Below are the code and all the weights of a small trained network. Each question names an input and a class and asks about switching units off, where a switched-off unit gives its printed mean instead of its output.

import numpy as np


def w(rows, s, z=0):
    codes = np.array(rows[::2]) - 128.0
    scale = np.full(codes.shape[1], s)
    scale[-1] = z or s
    return codes * scale


def norm(h):
    return h / np.sqrt((h * h).mean(-1, keepdims=True) + 1e-5)


def f(y):
    return np.maximum(y, 0)


def log_softmax(a):
    a = a - a.max(-1, keepdims=True)
    return a - np.log(np.exp(a).sum(-1, keepdims=True))


def net(x, mask):
    res = np.array(x, float).reshape(1, 7) / 4 @ E
    u = 0
    for l in range(3):
        y = f(norm(res) @ A[l][:, :-1].T + A[l][:, -1])
        res = res + np.where(mask[u : u + 10], y, B[l][:, -1]) @ B[l][:, :-1]
        u += 10
    return log_softmax(norm(res)[-1] @ U[:, :-1].T + U[:, -1])


A, B = {}, {}
E = w([
[127,127,128,127,129,128,127,129,128],'x0',
[234,164,182,138,103,139,143,82,82],'x1',
[202,62,108,89,124,106,81,93,200],'x2',
[129,61,208,195,122,99,80,154,93],'x3',
[130,127,132,127,126,131,130,129,130],'x4',
[99,152,206,114,254,171,95,78,180],'x5',
[125,129,129,129,127,128,129,127,130],'x6',
],0.00091)
A[0] = w([
[148,212,157,178,111,116,140,90,126,104],'L0N0',
[38,131,119,155,117,146,135,174,163,123],'L0N1',
[84,160,129,161,100,163,45,119,69,91],'L0N2',
[146,85,89,108,116,69,81,111,223,20],'L0N3',
[183,108,130,100,184,104,53,175,199,137],'L0N4',
[108,61,185,206,138,101,86,183,48,103],'L0N5',
[5,218,98,151,120,136,123,154,99,90],'L0N6',
[75,56,64,110,84,86,172,179,133,77],'L0N7',
[120,188,67,53,164,216,142,99,142,1],'L0N8',
[204,79,67,129,37,100,212,157,99,143],'L0N9',
],0.0015,0.0008)
B[0] = w([
[164,93,103,51,169,146,132,165,112,170],'L0N0',
[216,169,118,93,168,147,97,160,108,194],'L0N1',
[134,92,149,99,134,92,190,157,154,158],'L0N2',
[179,34,156,92,148,138,246,118,60,174],'L0N3',
[117,107,151,115,123,167,211,103,104,187],'L0N4',
[130,193,146,115,115,53,160,111,243,217],'L0N5',
[203,23,159,75,161,133,214,131,127,219],'L0N6',
[146,171,128,114,144,185,52,58,117,209],'L0N7',
[148,178,122,136,77,1,167,100,214,188],'L0N8',
[67,164,109,104,140,164,59,40,137,255],'L0N9',
],0.0016,0.0015)
A[1] = w([
[25,52,42,149,157,152,114,188,205,107],'L1N0',
[82,171,157,180,134,142,190,221,26,2],'L1N1',
[249,163,143,155,96,173,127,90,97,34],'L1N2',
[82,44,188,241,135,120,63,178,134,49],'L1N3',
[111,156,177,86,242,147,133,80,195,204],'L1N4',
[150,76,193,192,104,89,60,138,87,46],'L1N5',
[64,44,105,155,149,91,83,180,141,238],'L1N6',
[182,174,168,220,119,151,116,88,83,42],'L1N7',
[136,127,52,157,21,72,156,192,70,73],'L1N8',
[157,89,88,106,64,116,59,111,128,43],'L1N9',
],0.002,0.00045)
B[1] = w([
[244,203,194,36,142,116,85,181,9,198],'L1N0',
[172,2,126,110,213,147,205,89,173,180],'L1N1',
[84,117,96,17,189,107,84,219,80,191],'L1N2',
[164,196,45,128,46,78,175,110,213,179],'L1N3',
[79,108,117,212,22,141,66,123,61,254],'L1N4',
[107,213,74,159,86,62,178,155,237,173],'L1N5',
[201,195,160,82,147,122,128,134,105,182],'L1N6',
[127,157,62,27,169,107,80,218,123,168],'L1N7',
[43,116,175,185,157,221,24,19,121,206],'L1N8',
[110,113,204,200,192,183,166,96,125,179],'L1N9',
],0.0019,0.0023)
A[2] = w([
[139,175,68,75,147,156,159,71,134,173],'L2N0',
[93,139,163,177,135,181,60,94,150,46],'L2N1',
[159,145,105,105,92,110,122,157,63,163],'L2N2',
[97,136,75,131,92,174,121,124,126,151],'L2N3',
[121,193,68,117,88,110,196,118,185,2],'L2N4',
[168,5,148,111,162,141,175,97,161,48],'L2N5',
[226,112,121,99,109,126,67,95,147,236],'L2N6',
[121,115,171,156,155,124,232,110,89,55],'L2N7',
[85,142,175,158,183,164,151,94,126,222],'L2N8',
[87,158,113,120,148,163,217,115,128,134],'L2N9',
],0.0025,0.00049)
B[2] = w([
[122,110,201,193,99,64,111,181,150,249],'L2N0',
[66,126,31,129,59,163,87,19,92,197],'L2N1',
[79,125,177,97,198,159,81,123,154,197],'L2N2',
[137,120,168,165,136,109,101,76,142,184],'L2N3',
[144,155,218,212,121,26,113,152,209,189],'L2N4',
[147,74,45,173,136,158,253,193,92,179],'L2N5',
[66,151,108,148,154,159,187,167,102,254],'L2N6',
[157,70,46,95,134,135,178,157,173,176],'L2N7',
[148,53,52,135,38,145,114,87,106,205],'L2N8',
[210,80,111,168,122,115,142,139,178,192],'L2N9',
],0.0021,0.002)
U = w([
[62,114,88,169,77,191,45,11,97,238],'0',
[152,189,180,190,97,15,152,156,248,132],'1',
[173,31,63,129,164,178,253,172,110,119],'2',
[142,200,179,1,212,139,70,201,65,2],'3',
],0.0069,0.00072)

Each question gives the input, the list of numbers given to net, and the class t.
The units are the neurons (one row each of A and B). Each row of codes is followed by its name. A weight is (code - 128) times the scale printed after its matrix; where a second scale follows, it is the last column's (A, B and U).
mask holds one flag per neuron, layer by layer. A switched-off neuron (its flag False) gives its mean, the last column of its row in B, instead of its output. The means were averaged over made-up inputs and are rounded, as every weight is.
A unit's drop is (log p(t) with every unit on - log p(t) with that unit switched off) / (log p(t) with every unit on - log p(t) with every unit switched off).
The circuit of an input: a set's keep is (log p(t) with only the set's units on - log p(t) with every unit switched off) / (log p(t) with every unit on - log p(t) with every unit switched off). Starting from the 12 units with the biggest drops (on a tie, the unit counted first), units are removed one at a time, each time the one whose removal leaves the highest keep (on an exact tie, the one counted first), for as long as the keep stays at least 0.8.
units of the circuit, in order: the units of the circuit, biggest drop first
unit that matters most: the unit with the biggest drop
top k neurons: the k neurons with the biggest drops, biggest first
top k neurons in layer l: the k neurons of layer l with the biggest drops, biggest first
input [6,-2,1,-2,2,1,-4], class 1: units of the circuit, in order	[L0N8]
input [7,7,-1,1,0,-6,7], class 3: top 2 neurons	[L1N2 L1N7]
input [-6,8,-8,-5,4,0,-3], class 2: top 2 neurons	[L1N1 L1N0]
input [4,6,5,-8,-4,-8,2], class 0: units of the circuit, in order	[L1N8 L0N9]
input [7,6,-2,-4,-6,-6,5], class 0: top 2 neurons	[L1N8 L1N0]
input [-7,3,-1,-3,-2,0,6], class 1: top 3 neurons in layer 0	[L0N8 L0N7 L0N1]
input [5,8,7,-4,-2,-3,-5], class 3: top 3 neurons	[L1N2 L1N1 L0N6]
input [0,-7,6,-3,-3,-4,4], class 3: top 2 neurons	[L1N0 L1N1]
input [-5,-7,3,7,-5,-2,-2], class 1: units of the circuit, in order	[L1N3 L1N5]
input [-3,3,-4,-7,4,6,4], class 1: top 2 neurons in layer 1	[L1N8 L1N9]
input [-3,3,6,2,7,5,0], class 2: top 3 neurons	[L2N5 L1N8 L0N9]
input [5,3,-8,8,-5,2,-1], class 1: top 4 neurons	[L1N5 L1N3 L0N5 L0N3]
input [-1,-4,7,5,6,0,8], class 2: top 3 neurons	[L0N3 L2N5 L0N4]
input [-5,-2,-1,8,1,4,-2], class 1: units of the circuit, in order	[L1N3]
input [1,-8,-2,-8,-3,-3,5], class 1: top 2 neurons in layer 1	[L1N2 L1N7]
input [6,2,-3,-8,0,-8,-4], class 0: top 2 neurons in layer 1	[L1N8 L1N5]
input [-5,5,4,-3,-6,4,3], class 3: top 2 neurons in layer 2	[L2N8 L2N1]
input [-1,-3,-1,-3,2,-2,0], class 1: top 2 neurons	[L0N7 L1N2]
input [-3,-6,-3,-5,-8,1,-8], class 3: top 4 neurons	[L1N0 L0N5 L1N3 L1N5]
input [-4,-4,-6,1,3,-3,8], class 2: unit that matters most	L1N1
input [-6,7,-6,-5,-4,-4,-7], class 3: top 2 neurons	[L1N2 L1N7]
input [-1,-5,-5,-5,-8,-6,7], class 0: top 4 neurons in layer 1	[L1N8 L1N3 L1N5 L1N2]
